Each row is shifted at random along 4 fixed directions that mean nothing.
Known rows, with every step that occurs
lupesok nolil kosop roso zime: -78 -99 -266 402 378 260 -76 -214 319 81 -207 -18 96 45 254 116 299 215
 -231 -303 53 -560 -150 -55 -51 30 46 -114 471 162 -36 -249 -53 243 -41
 330 103 430 251 -99 300 272 276 59 151
lupesok dalo nobo mufis rukan roso: -210 -101 -106 247 11 155 -51 -185 164 227 -43 108 208 250 122 80 364
 222 -87 -256 114 -279 -172 -36 -122 34 195 -116 144 -38 160 -79 12 380
 -90 133 306 121 -186 69 314 72 -299 40 35
zime nolil kosop roso rukan mufis: 180 134 204 14 -63 -104 40 258 -227 -546 -106 -21 -178 -110 -73 -89 -272
 203 -8 -202 -7 -531 -235 -166 -164 203 149 13 64 481 237 -143 357 -94
 92 -187 -377 148 -264 -174 -128 142 -107 208 -286
mufis dalo nobo lupesok nolil kosop roso rukan: 8 62 -79 287 -338 130 291 -144 -198 -119 23 6 403 82 -195 -238 26 -39
 321 100 -133 35 -19 313 -510 169 -12 -41 74 29 179 131 384 -74 293 -34
 -71 -308 27 -116 52 161 -47 119 -277
roso mufis rukan nobo dalo: -275 -84 -287 249 -225 268 47 -406 140 597 199 -8 285 335 -52 85 461 -34
 -245 -8 240 -217 144 215 -178 297 294 263 271 -339 158 -112 -71 477 -69
 535 635 350 151 523 614 -191 -340 -197 368
roso zime nolil lupesok nobo dalo: -145 -83 -65 161 -171 30 220 -238 -62 395 -81 90 331 304 -22 -22 226 83
 183 235 59 -34 -64 202 -107 72 222 158 301 -142 -16 -106 202 325 -108
 287 211 59 60 174 194 -79 -32 -59 -4
nobo nolil kosop zime roso rukan mufis lupesok dalo kinatam: 93 62 253 77 -123 -111 270 232 -192 -98 -63 37 -166 -56 55 -247 -100 75
 262 -44 -105 -243 -252 -65 -238 144 4 26 -394 136 87 -154 326 -5 67
 -236 -139 -145 -92 -262 29 -148 -27 376 -294
kosop zime nolil lupesok dalo nobo rukan roso: -61 -26 -39 251 149 175 49 -75 155 -8 -137 70 86 88 196 -4 252 262 136
 -235 6 -311 -256 -103 -164 -21 -18 -45 260 125 57 -159 118 193 -51 5 16
 18 -115 -168 187 192 92 113 -80
nobo lupesok nolil kosop zime: -135 -114 -127 300 216 79 130 -167 101 60 -403 96 351 264 151 55 203 322
 346 26 -49 -233 -299 -65 -71 -109 243 -98 494 134 -43 -110 174 228 -170
 170 -90 192 12 -189 -36 273 281 33 -201
mufis roso rukan nobo nolil lupesok: 49 -88 37 105 -290 -112 282 81 -355 -185 5 131 -33 124 -210 -129 -7 33
 150 37 204 -307 -51 95 -99 356 407 110 -60 156 223 -104 235 148 28 34
 23 400 147 136 35 -293 -144 44 -148
dalo lupesok nobo mufis rukan roso zime: 183 87 88 316 -95 279 89 66 -121 -197 337 -54 -99 -273 -38 -326 90 -90
 -145 -231 -19 -240 -15 178 -479 364 -254 53 -213 -26 281 -123 209 -107
 320 -193 51 -273 65 -262 283 64 -40 423 -131
dalo kinatam lupesok nolil kosop zime: -77 -145 -26 231 36 -12 153 -46 -13 79 -268 89 129 183 44 -20 155 125
 132 11 80 -337 -189 22 -16 140 298 54 177 198 -42 -119 144 191 -92 79
 -7 393 134 -63 35 35 181 36 -141
rukan roso zime nolil kosop: 189 24 7 225 192 121 129 44 -33 -276 -108 -37 -123 -196 105 -182 -44 63
 -261 -199 38 -403 -170 -68 -140 187 -73 -69 78 277 57 -283 198 -36 153
 21 -100 221 135 -252 118 207 399 261 -85
nobo dalo kinatam lupesok: -28 14 35 166 -232 121 414 -87 -9 622 269 -95 86 54 -73 -241 251 -234
 -125 260 40 -81 37 354 -355 381 -113 280 -232 -239 -10 -115 214 29 113
 -1 337 -128 58 46 410 -309 -78 192 15
dalo kinatam lupesok nobo rukan roso: -235 -178 55 145 -143 -36 -54 -154 31 270 -126 169 406 386 -23 162 321
 220 91 -23 122 -228 -184 181 -3 24 378 -77 250 74 87 56 157 332 -137 20
 117 47 -392 134 37 6 -299 -16 -179
roso zime nolil lupesok dalo nobo: 0 -62 107 54 -17 -137 243 59 1 122 -235 43 -86 99 140 -39 4 142 161 24
 54 -344 -228 -111 9 89 100 77 -60 210 0 -204 224 248 -65 25 33 182 15
 -91 124 -43 -20 108 -86
dalo nobo mufis roso zime nolil: 169 -52 128 137 69 6 -77 134 -77 -196 -16 -45 -250 -143 41 -98 -61 90
 -249 -133 94 -524 -160 -81 -19 276 46 -57 -101 183 184 -303 180 30 130
 -24 -57 245 78 -202 107 -45 64 321 -86
kosop roso zime nolil lupesok dalo nobo mufis rukan: -46 -27 54 117 -269 -112 116 42 -259 -169 -166 108 179 203 -68 -125 -18
 226 356 -61 -84 -77 -270 -25 -277 18 205 -18 -114 59 213 22 330 146 70
 -102 -77 -121 -138 -121 -77 -6 -306 227 -351
mufis dalo lupesok nolil kosop roso: -126 -184 -146 220 128 -93 115 -53 97 39 -384 142 16 216 157 70 201 199
 99 -151 123 -451 -240 -139 71 37 340 -57 105 271 -51 -197 27 306 -156
 175 31 598 199 -12 119 -4 147 47 -21
nolil kosop zime roso: 85 39 -163 303 159 239 278 -96 32 -33 -29 -92 3 -101 25 -170 79 83 -322
 -270 -18 -347 -85 39 -310 209 -105 -189 323 186 65 -199 148 -117 238
 157 0 242 197 -157 216 132 302 182 6
rukan roso mufis nobo lupesok dalo kinatam: -24 -22 289 11 -337 -162 250 149 -219 234 14 74 -21 123 -83 -141 19 -8
 272 132 17 -191 -142 122 -137 212 206 150 -341 11 95 -84 318 149 -43
 -151 15 -100 -189 7 62 -340 -228 253 -234
mufis rukan roso zime nolil: -81 -81 -128 176 46 110 -226 -228 93 120 -63 -37 227 181 -25 188 129 182
 -555 -162 168 -482 -62 63 68 164 293 -219 463 107 164 -150 75 248 45
 327 207 375 -119 177 193 133 -139 37 87
roso rukan mufis dalo kinatam lupesok: 76 133 93 35 -51 -24 335 136 -5 232 158 -105 -199 -80 67 -201 14 -63
 -188 96 -16 -308 -130 22 -314 301 -156 149 -391 1 95 -194 244 -6 98
 -178 120 -86 -118 -145 312 -174 -188 370 -63
rukan roso mufis dalo lupesok nolil: 102 -8 96 242 -212 43 281 30 -132 144 232 19 -29 -91 -32 -347 80 -127 68
 154 -25 -72 -33 146 -349 379 -134 46 -358 -156 181 -113 245 -12 151
 -153 206 -222 63 -223 278 -124 -72 256 -151
nobo mufis roso zime: 134 -132 201 152 87 -75 -132 264 -160 -310 -23 73 -316 -118 27 -34 7 156
 -104 -244 138 -648 -218 -105 25 282 242 -41 -182 239 219 -274 135 89 -6
 -143 -167 376 14 -185 -17 -218 -31 394 -189
rukan mufis nobo dalo kinatam lupesok nolil: -71 -58 23 170 400 -24 99 17 328 357 -210 59 -98 79 463 14 223 305 160
 101 -53 -360 -388 -276 -9 -93 -98 -86 -68 -6 -63 -312 106 278 -275 -36
 120 -30 -144 -407 268 117 43 210 -48
kosop roso rukan mufis dalo kinatam: 86 154 294 -25 -255 -229 315 311 -316 -230 -50 17 -89 -3 -90 -200 -261
 103 213 -61 -142 -239 -298 -89 -298 116 118 30 -346 238 242 -15 466 -64
 91 -389 -274 -256 -379 -196 -148 -164 -274 481 -471
nolil lupesok nobo dalo: -19 -22 -21 227 -91 154 421 -102 -41 389 112 47 -52 38 70 -246 272 -86
 124 152 76 -88 -20 129 -256 249 -57 327 -20 -148 -23 -245 137 202 -43
 182 266 102 311 27 419 -224 157 52 120
nobo rukan roso zime nolil lupesok: -196 -109 -306 164 98 120 21 -339 167 273 -234 28 259 356 84 224 281 271
 -334 -140 200 -425 -96 -24 89 49 339 -66 652 77 -13 -227 -46 445 -137
 556 336 658 85 344 307 30 -8 -208 265
kosop roso mufis rukan nobo: -104 55 -60 5 172 -158 -51 69 70 -225 -353 36 86 232 135 281 -102 511 97
 -237 -1 -568 -390 -338 -27 -144 362 -249 309 391 310 -48 272 279 -132 9
 -240 170 -504 -101 -117 294 -407 187 -247
mufis lupesok nobo rukan roso zime nolil kosop: 190 -173 255 -18 19 -303 -81 316 -284 -518 -273 167 -439 -91 37 -52 -139
 112 -106 -172 270 -646 -242 -190 252 297 406 60 -295 512 89 -351 156
 146 -37 -86 -235 736 134 -71 -99 -164 212 265 -167
lupesok nolil kosop zime: 73 -96 -25 337 -89 153 251 -17 -160 -50 19 37 -57 -53 -86 -256 136 -115
 -43 -46 128 -303 2 132 -197 428 142 216 47 149 50 -160 123 20 107 75 67
 427 432 -51 191 -62 317 64 -45
zime roso rukan nobo dalo kinatam: -183 -22 -20 158 88 143 123 -152 248 450 -102 -34 107 195 202 101 269
 177 -24 -150 24 -362 -181 -25 -81 -33 67 -22 192 -11 13 -185 97 304
 -101 232 218 86 -142 85 339 -83 -73 76 104
nolil kosop zime roso mufis nobo: 12 110 -207 132 61 -6 205 -46 28 -163 -141 -54 90 65 42 -35 -100 256 -29
 -96 -86 -324 -195 -147 -300 74 81 -218 131 116 240 -107 222 103 99 99
 -34 77 -55 -158 114 234 -183 214 -99
mufis rukan nobo dalo kinatam lupesok: -90 38 -42 142 -83 114 322 -101 113 552 151 -76 89 114 71 -118 258 -61
 -94 145 26 -152 -71 176 -314 216 -87 165 -179 -190 41 -122 174 145 41
 23 323 -125 -66 3 417 -155 -186 211 28
roso rukan nobo nolil lupesok dalo: -119 -126 15 52 116 -176 112 2 26 188 -346 153 -10 269 190 160 117 320
 223 47 102 -447 -278 -184 173 -33 362 7 227 208 -60 -235 149 413 -321
 202 5 418 -67 44 65 -78 -38 -49 -28
kinatam dalo lupesok nolil: -85 -167 136 150 -216 -158 210 -68 -81 423 -66 92 318 253 -50 -80 137 49
 232 323 3 -64 -153 207 -75 177 195 -29 -49 -66 20 9 311 143 -77 -69 158
 -133 -194 -92 20 -113 -167 67 -288
nolil kosop zime roso rukan mufis lupesok nobo dalo kinatam: 19 10 295 20 -458 -169 298 152 -378 -43 -4 96 56 108 -185 -241 -80 -29
 358 86 -16 -69 -130 183 -242 221 227 166 -333 78 140 -4 393 41 97 -201
 -94 -145 -125 10 -48 -276 -193 247 -345

Rows
74 -62 3 204 10 -50 278 11 -68 -55 -154 67 6 -15 108 -233 22 76 98 7 -30
 -170 -196 -38 -189 148 -10 -106 -175 80 35 -181 208 68 61 -10 43 95 112
 -245 125 48 172 170 -154 -> zime roso mufis dalo lupesok nolil kosop
-254 -242 -44 149 -179 -107 -54 -247 66 445 -164 142 398 444 19 152 283
 223 172 148 108 -176 -129 113 66 60 410 -150 169 -140 89 -33 110 428
 -175 259 332 164 -178 173 163 -87 -360 -134 -43 -> zime roso mufis rukan nobo dalo lupesok nolil
-47 -15 140 97 -413 -46 360 -16 -244 275 52 39 148 161 -161 -178 38 -62
 125 75 18 -96 -29 263 -222 240 165 100 -116 14 70 4 315 105 104 9 133
 -70 -47 135 132 -278 -199 65 -151 -> zime roso rukan nobo nolil lupesok dalo kinatam
112 -4 54 209 -38 15 153 85 -164 -134 65 52 -100 -80 31 -246 6 63 189 57
 -40 -205 -140 -21 -291 250 -27 -15 -184 9 221 -167 248 -18 121 -119 -21
 -92 61 -305 127 2 1 291 -211 -> kosop zime roso rukan nobo mufis lupesok nolil
-133 116 -112 139 182 5 249 -81 187 167 -309 -46 244 198 236 31 17 359
 109 -125 -241 -216 -383 -211 -257 -236 -18 -266 176 29 54 -89 249 194
 -51 57 -23 -180 -301 -216 81 194 -93 277 -180 -> nolil kosop zime roso mufis dalo kinatam
171 -116 197 62 -295 -147 30 211 -349 -340 54 62 -347 -114 -213 -157 -89
 -93 -148 -123 225 -557 25 123 -22 535 297 33 -301 339 194 -191 188 -25
 211 -21 -88 596 263 87 81 -343 -58 154 -52 -> mufis dalo lupesok nobo nolil kosop zime roso rukan
52 64 57 149 -191 136 352 27 -23 372 323 -94 -104 -77 -27 -264 175 -219
 -125 142 64 -201 30 264 -384 420 -173 223 -403 -147 102 -147 209 -10
 182 -115 248 -134 59 -53 430 -269 -138 283 9 -> mufis roso rukan nobo dalo kinatam lupesok
103 7 -119 321 -72 199 327 -101 -105 -74 101 16 23 -113 38 -371 111 -97
 -11 -23 3 -58 -12 111 -417 301 -153 37 -181 -54 127 -160 153 -2 245 63
 197 -11 311 -183 341 95 198 142 -24 -> zime roso rukan nobo mufis lupesok nolil kosop
-97 88 -154 114 -323 12 204 -185 -182 90 113 23 292 245 -119 -128 68 63
 -116 73 -5 7 -35 90 -358 208 182 175 64 -209 242 -21 177 240 69 149 312
 -71 -83 224 262 -32 -406 94 -50 -> roso zime nolil lupesok nobo rukan mufis dalo
84 100 -37 184 -173 135 348 -1 -48 208 278 -108 -90 -101 -38 -331 118
 -200 -212 75 8 -168 28 213 -447 425 -198 197 -380 -158 81 -165 167 -60
 246 -66 262 -65 191 -68 442 -159 -85 274 27 -> nobo nolil kosop zime roso rukan mufis dalo kinatam lupesok
103 65 170 37 -170 -114 39 155 -190 -267 -74 31 18 11 -85 -68 -141 220
 223 -35 -63 -327 -223 -33 -204 136 90 -18 69 197 198 -69 384 22 40 -166
 -263 -89 -314 -162 -108 81 -188 143 -307 -> zime nolil lupesok dalo nobo rukan roso mufis
-94 3 -138 256 -20 185 134 -158 68 151 -36 1 119 128 164 -141 220 181 59
 -135 -69 -103 -194 -82 -344 29 -84 5 -39 -158 142 -132 107 255 58 153
 281 -69 68 -117 350 71 -176 139 18 -> roso zime nolil lupesok dalo nobo mufis rukan
